Below are the code and all the weights of a small trained network. Each question names an input and a target symbol and asks about switching units off, where a switched-off unit gives its printed mean instead of its output.

import numpy as np


def w(rows, s, z=0):
    codes = np.array(rows[::2]) - 128.0
    scale = np.full(codes.shape[1], s)
    scale[-1] = z or s
    return codes * scale


def norm(h):
    return h / np.sqrt((h * h).mean(-1, keepdims=True) + 1e-5)


def f(y):
    return np.maximum(y, 0)


def softmax(a):
    e = np.exp(a - a.max(-1, keepdims=True))
    return e / e.sum(-1, keepdims=True)


def log_softmax(a):
    a = a - a.max(-1, keepdims=True)
    return a - np.log(np.exp(a).sum(-1, keepdims=True))


def net(x, mask):
    ids = ['αγεηθλξπστφψω'.index(c) for c in x.split()]
    T = len(ids)
    res = E[ids] + P[:T]
    u = 0
    for l in range(2):
        r = norm(res)
        for j in range(3):
            rows = slice(3 * j, 3 * j + 3)
            q, k, v = (r @ M[l][rows].T for M in (Q, K, V))
            z = softmax(np.where(np.tri(T) > 0, q @ k.T / 3**0.5, -1e9)) @ v
            o = O[l][rows]
            res = res + np.where(mask[u + j], z, o[:, -1]) @ o[:, :-1]
        u += 3
        y = f(norm(res) @ A[l][:, :-1].T + A[l][:, -1])
        res = res + np.where(mask[u : u + 8], y, B[l][:, -1]) @ B[l][:, :-1]
        u += 8
    return log_softmax(norm(res)[-1] @ U[:, :-1].T + U[:, -1])


Q, K, V, O, A, B = {}, {}, {}, {}, {}, {}
E = w([
[169,132,37,90],'α',
[232,186,75,189],'γ',
[67,48,254,96],'ε',
[95,119,130,128],'η',
[58,123,116,136],'θ',
[88,226,170,170],'λ',
[149,126,133,163],'ξ',
[184,135,154,183],'π',
[149,122,135,184],'σ',
[69,131,128,138],'τ',
[143,79,84,124],'φ',
[151,193,92,79],'ψ',
[71,125,120,149],'ω',
],0.027)
P = w([
[254,102,254,78],'0',
[82,134,189,164],'1',
[78,128,192,158],'2',
[74,126,193,148],'3',
[106,231,114,197],'4',
[79,226,111,194],'5',
[68,218,99,197],'6',
],0.009)
Q[0] = w([
[92,16,168,228],'0.h0',
[112,209,141,167],'0.h0',
[137,152,2,149],'0.h0',
[111,144,144,159],'0.h1',
[146,173,125,95],'0.h1',
[145,140,51,134],'0.h1',
[97,179,123,202],'0.h2',
[226,145,195,141],'0.h2',
[39,125,178,55],'0.h2',
],0.04)
K[0] = w([
[148,3,215,147],'0.h0',
[105,164,145,196],'0.h0',
[113,168,23,202],'0.h0',
[131,131,200,169],'0.h1',
[120,156,83,117],'0.h1',
[141,92,71,149],'0.h1',
[121,191,112,195],'0.h2',
[194,139,177,206],'0.h2',
[23,91,218,44],'0.h2',
],0.041)
V[0] = w([
[135,140,133,118],'0.h0',
[90,229,186,212],'0.h0',
[95,47,117,255],'0.h0',
[119,128,123,139],'0.h1',
[150,112,71,139],'0.h1',
[163,136,145,80],'0.h1',
[157,52,93,112],'0.h2',
[147,61,96,113],'0.h2',
[106,142,134,136],'0.h2',
],0.033)
O[0] = w([
[128,124,124,136,125],'0.h0',
[91,33,86,184,248],'0.h0',
[5,158,84,126,234],'0.h0',
[122,140,132,134,124],'0.h1',
[125,209,131,81,33],'0.h1',
[147,106,117,103,130],'0.h1',
[119,138,131,63,54],'0.h2',
[123,145,132,65,64],'0.h2',
[152,153,139,141,157],'0.h2',
],0.031,0.015)
A[0] = w([
[146,86,54,91,213],'0.n0',
[144,206,200,152,51],'0.n1',
[135,160,97,183,115],'0.n2',
[77,151,252,186,147],'0.n3',
[152,160,29,138,20],'0.n4',
[85,46,224,61,2],'0.n5',
[208,115,81,191,199],'0.n6',
[164,127,110,48,184],'0.n7',
],0.029,0.0048)
B[0] = w([
[112,196,79,211,181],'0.n0',
[196,41,43,215,147],'0.n1',
[134,195,87,164,196],'0.n2',
[75,23,197,107,222],'0.n3',
[138,160,164,217,140],'0.n4',
[112,31,54,4,187],'0.n5',
[20,98,101,239,252],'0.n6',
[63,235,96,241,160],'0.n7',
],0.031,0.013)
Q[1] = w([
[161,212,132,236],'1.h0',
[116,115,189,127],'1.h0',
[110,175,62,171],'1.h0',
[177,108,1,107],'1.h1',
[100,102,105,87],'1.h1',
[124,163,80,124],'1.h1',
[171,80,64,125],'1.h2',
[147,72,168,105],'1.h2',
[150,158,120,133],'1.h2',
],0.044)
K[1] = w([
[235,60,158,143],'1.h0',
[139,149,137,102],'1.h0',
[168,91,188,163],'1.h0',
[113,136,254,152],'1.h1',
[107,114,164,101],'1.h1',
[90,145,180,124],'1.h1',
[157,99,119,194],'1.h2',
[142,102,178,77],'1.h2',
[181,137,161,102],'1.h2',
],0.039)
V[1] = w([
[107,129,136,121],'1.h0',
[119,96,231,149],'1.h0',
[151,99,136,118],'1.h0',
[123,180,90,191],'1.h1',
[178,78,81,96],'1.h1',
[111,177,208,151],'1.h1',
[189,132,126,175],'1.h2',
[141,7,130,168],'1.h2',
[106,119,255,200],'1.h2',
],0.036)
O[1] = w([
[156,137,138,131,130],'1.h0',
[158,181,132,51,145],'1.h0',
[135,145,74,136,125],'1.h0',
[160,188,183,58,148],'1.h1',
[84,99,161,233,130],'1.h1',
[125,159,24,63,70],'1.h1',
[205,124,137,114,112],'1.h2',
[201,250,80,61,255],'1.h2',
[161,95,33,33,167],'1.h2',
],0.024,0.026)
A[1] = w([
[106,112,131,150,135],'1.n0',
[103,133,152,89,2],'1.n1',
[109,98,127,99,90],'1.n2',
[176,143,156,137,194],'1.n3',
[124,69,97,125,100],'1.n4',
[168,112,100,96,87],'1.n5',
[89,2,138,53,123],'1.n6',
[76,117,168,117,121],'1.n7',
],0.062,0.0082)
B[1] = w([
[140,162,112,98,211],'1.n0',
[71,144,53,148,137],'1.n1',
[127,87,157,126,162],'1.n2',
[153,111,209,111,154],'1.n3',
[74,73,129,120,233],'1.n4',
[114,117,110,67,147],'1.n5',
[54,2,205,59,254],'1.n6',
[69,108,123,83,192],'1.n7',
],0.067,0.025)
U = w([
[218,114,89,83,253],'α',
[178,76,43,88,73],'γ',
[140,125,105,120,106],'ε',
[86,158,188,186,70],'η',
[166,122,46,26,95],'θ',
[48,215,147,58,64],'λ',
[133,122,119,121,93],'ξ',
[138,140,111,109,108],'π',
[118,30,158,71,95],'σ',
[165,213,91,154,229],'τ',
[150,122,91,106,112],'φ',
[143,59,121,247,102],'ψ',
[157,157,187,160,246],'ω',
],0.015,0.0066)

Each question gives the input, a string of symbols that net reads in full, and the target symbol t.
The units are the heads (3 rows each of Q, K, V and O) and the neurons (one row each of A and B). Each row of codes is followed by its name. A weight is (code - 128) times the scale printed after its matrix; where a second scale follows, it is the last column's (O, A, B and U).
mask holds one flag per unit, layer by layer, with each layer's heads first. A switched-off unit (its flag False) gives its mean, the last column of its rows in O or B, instead of its output. The means were averaged over made-up inputs and are rounded, as every weight is.
A unit's drop is (log p(t) with every unit on - log p(t) with that unit switched off) / (log p(t) with every unit on - log p(t) with every unit switched off).
The circuit of an input: a set's keep is (log p(t) with only the set's units on - log p(t) with every unit switched off) / (log p(t) with every unit on - log p(t) with every unit switched off). Starting from the 12 units with the biggest drops (on a tie, the unit counted first), units are removed one at a time, each time the one whose removal leaves the highest keep (on an exact tie, the one counted first), for as long as the keep stays at least 0.8.
circuit, biggest first: the units of the circuit, biggest drop first
unit that matters most: the unit with the biggest drop
k most important neurons: the k neurons with the biggest drops, biggest first
k most important neurons of layer l: the k neurons of layer l with the biggest drops, biggest first
input τ σ ξ π π ε ψ, target α: unit that matters most -> 0.h0
input η τ ε σ, target ω: circuit, biggest first -> 0.h0; 1.n6; 1.n3; 1.n4
input σ π θ, target λ: 3 most important neurons -> 1.n6; 0.n3; 1.n4
input ξ π τ ω, target η: 3 most important neurons of layer 0 -> 0.n5; 0.n0; 0.n3
input ε π ε ε ε λ η, target ψ: circuit, biggest first -> 0.h2; 1.n6
input θ λ θ π, target θ: circuit, biggest first -> 1.h2; 1.n6; 1.h1
input ε θ σ σ, target ψ: circuit, biggest first -> 0.n5; 1.h1; 0.h0; 1.n6
input π σ θ, target τ: 4 most important neurons -> 1.n6; 1.n4; 0.n6; 1.n7
input φ σ ω, target α: 2 most important neurons -> 0.n1; 1.n6
input ε φ π, target ψ: 3 most important neurons -> 0.n5; 1.n6; 0.n6
input σ ε ω, target λ: 4 most important neurons of layer 1 -> 1.n6; 1.n4; 1.n0; 1.n7
input ε ε π, target ψ: circuit, biggest first -> 0.n5; 1.h1; 1.n6; 0.h0
input ε θ η η, target ψ: 3 most important neurons -> 0.n5; 1.n6; 1.n7
input η ε σ σ, target ω: circuit, biggest first -> 0.h0; 1.n6; 1.n3; 1.n4
input ξ σ ε ω, target η: unit that matters most -> 0.h2
input π ξ ε θ, target τ: 4 most important neurons -> 1.n6; 1.n4; 0.n5; 1.n7
input ε γ τ τ, target ψ: 2 most important neurons -> 0.n5; 0.n6
input η ε ψ η τ, target ψ: 2 most important neurons -> 1.n6; 1.n7
input π π σ σ, target τ: 3 most important neurons of layer 0 -> 0.n6; 0.n5; 0.n3
input θ α σ ξ, target θ: unit that matters most -> 0.n7
input π θ ξ, target τ: 2 most important neurons -> 1.n6; 0.n6
input η ε π, target ω: 3 most important neurons -> 0.n5; 1.n6; 1.n3
input π λ ε σ, target τ: 3 most important neurons -> 1.n6; 1.n4; 0.n5
input ε ε ξ ξ, target ψ: 3 most important neurons -> 0.n5; 1.n6; 1.n7
input π φ τ, target τ: 3 most important neurons -> 1.n6; 0.n6; 1.n4
